After every row comes roughly how far along a hidden order it lies, from 0 to 9.
[  6 -31 -33  13  -1 -31 -21  75  44  -6 -12   3 -17   6  16 -19   4  14
 -24] : 1
[  3 -25 -45  15  -1 -23 -18  35  28 -27 -11 -11 -15  -1   5 -12  -5  17
 -13] : 3
[  6 -19 -43   7  -4 -14 -15  36  22 -30  -9 -19 -12   7  -3 -11  -6  13
 -26] : 2
[-22  -3 -26  10 -16 -35 -22  32  32 -19  -4  17 -30  15   6 -27  20  -6
 -15] : 9
[-10 -11 -43  11 -21 -37 -19  62  44 -13  -9  26 -28   7  15 -22  14   4
 -24] : 7
[-14  -4 -35   7 -27 -40 -16  26  22  -7  -5  13 -20   8  -4 -17  11   0
 -18] : 9
[-19   3 -16   3 -18 -34 -21  16  17 -28  -3   8 -26  12  -7 -21  11  -5
 -15] : 9
[ 11 -31 -26  -2 -14 -44 -21  69  35 -20 -12  15 -28   8  14 -24  12   7
 -26] : 3
[-16 -13 -73  20 -12 -28 -17  51  45 -18  -6  11 -25  -6  16 -12   4   9
  -4] : 7
[  7 -38 -43   8  -2 -40 -21  64  49 -20 -13  17 -22  -2  22 -20   6  10
  -7] : 3
[-15 -16 -35  13  -9 -24 -22  27  35 -26  -5   6 -21   4   3 -16   7   3
  -8] : 7
[-23  -8 -42  16 -13 -31 -17  39  39 -20  -4  11 -24   2   8 -18  10   2
 -18] : 8
[  5 -24 -24   7 -13 -39 -23  72  45  -7  -9   9 -22  16  18 -24  11  12
 -40] : 2
[ -9 -16 -49   3 -20 -29 -19  59  20 -14  -8   4 -19   2   4 -15   7   4
 -19] : 7
[-23 -13 -42  21  -5 -21 -16  22  41 -26  -4  12 -23  -4   9 -16   3   4
   7] : 8
[-11 -17 -41  12 -16 -32 -20  54  43 -26  -6   7 -21   6   8 -17   8   4
 -22] : 6
[ -7 -26 -32   9 -29 -62 -36  92  71   8  -7  38 -38  17  26 -39  31   1
 -39] : 6
[  0 -15 -40   5 -19 -40 -23  60  32  -6  -9  15 -25   4  14 -23  15   7
 -18] : 6
[-16 -14 -48  14 -17 -25 -18  46  36 -20  -5   6 -25   1   8 -17   9   4
 -16] : 7
[ 23 -38 -27   1   3 -45 -18  73  34 -16 -14  19 -33   8  20 -24  11   9
 -19] : 0
[-11 -23 -39  16  -7 -28 -17  35  43 -22  -7   5 -20   0   9 -16   2   8
 -10] : 6
[-23  -8 -42  15 -20 -36 -17  29  32 -15  -4  17 -30   4   8 -18  13  -4
 -11] : 9
[ 15 -44 -40  11  11 -28 -20  59  35 -21 -15  17 -22  -5  26 -15   1  12
  -5] : 1
[  9 -20 -16  11  -2 -28 -18  59  40   1 -11  -4  -8  15   7  -8   0  16
 -31] : 0
[  1 -25 -24  10 -10 -41 -20   3  47 -13  -8   4 -20  11  11 -23   8  10
 -29] : 3
[  0 -16 -20   6 -14 -25 -21  46  26 -22  -8  -6 -15  15   0 -20   4   6
 -35] : 3
[ -9 -35 -39  15  -1 -35 -19  65  54 -11 -13   5 -18   1  16 -17   1  17
 -18] : 2
[-21 -10 -51  17 -11 -23 -10  23  32 -27  -5  10 -21  -1   8 -10   6   2
   1] : 8
[ 19 -40 -30   6   5 -35 -18  70  40  -9 -14  17 -35   8  23 -22  10  10
 -26] : 0
[ -2 -26 -46  14 -12 -32 -13  52  26 -29 -10  -2 -20  -3   6 -15   1  11
 -20] : 5
[-14 -15 -45  13 -22 -38 -21  55  38 -17  -5  15 -24   5  10 -20  14   4
 -17] : 8
[ 10 -35 -44  24   9 -23 -18  66  59 -11 -14  10 -23  -4  25  -9  -1  20
  -4] : 1
[ -3 -25 -34  13   0 -15 -20  42  33 -17  -8  -6 -12   6   8  -8  -2  14
 -15] : 3
[  2 -22 -38  15  -2 -17 -19  39  37 -14  -9 -11 -10   8   5 -13  -2  14
 -27] : 2
[ 17 -35 -28   4  -7 -32 -17  71  31 -16 -12   6 -26  12  10 -23   4  11
 -36] : 1
[  1 -33 -42  12 -11 -37 -25  71  50 -16  -8  13 -21   4  16 -25  13  10
 -23] : 4
[ -4 -10 -30  -2 -35 -53 -19  70  25 -11  -7  13 -29  19   4 -32  22   0
 -43] : 7
[-13 -16 -39  11 -12 -24 -15  25  27 -27  -5  -1 -18   1   0 -16   2   4
  -9] : 7
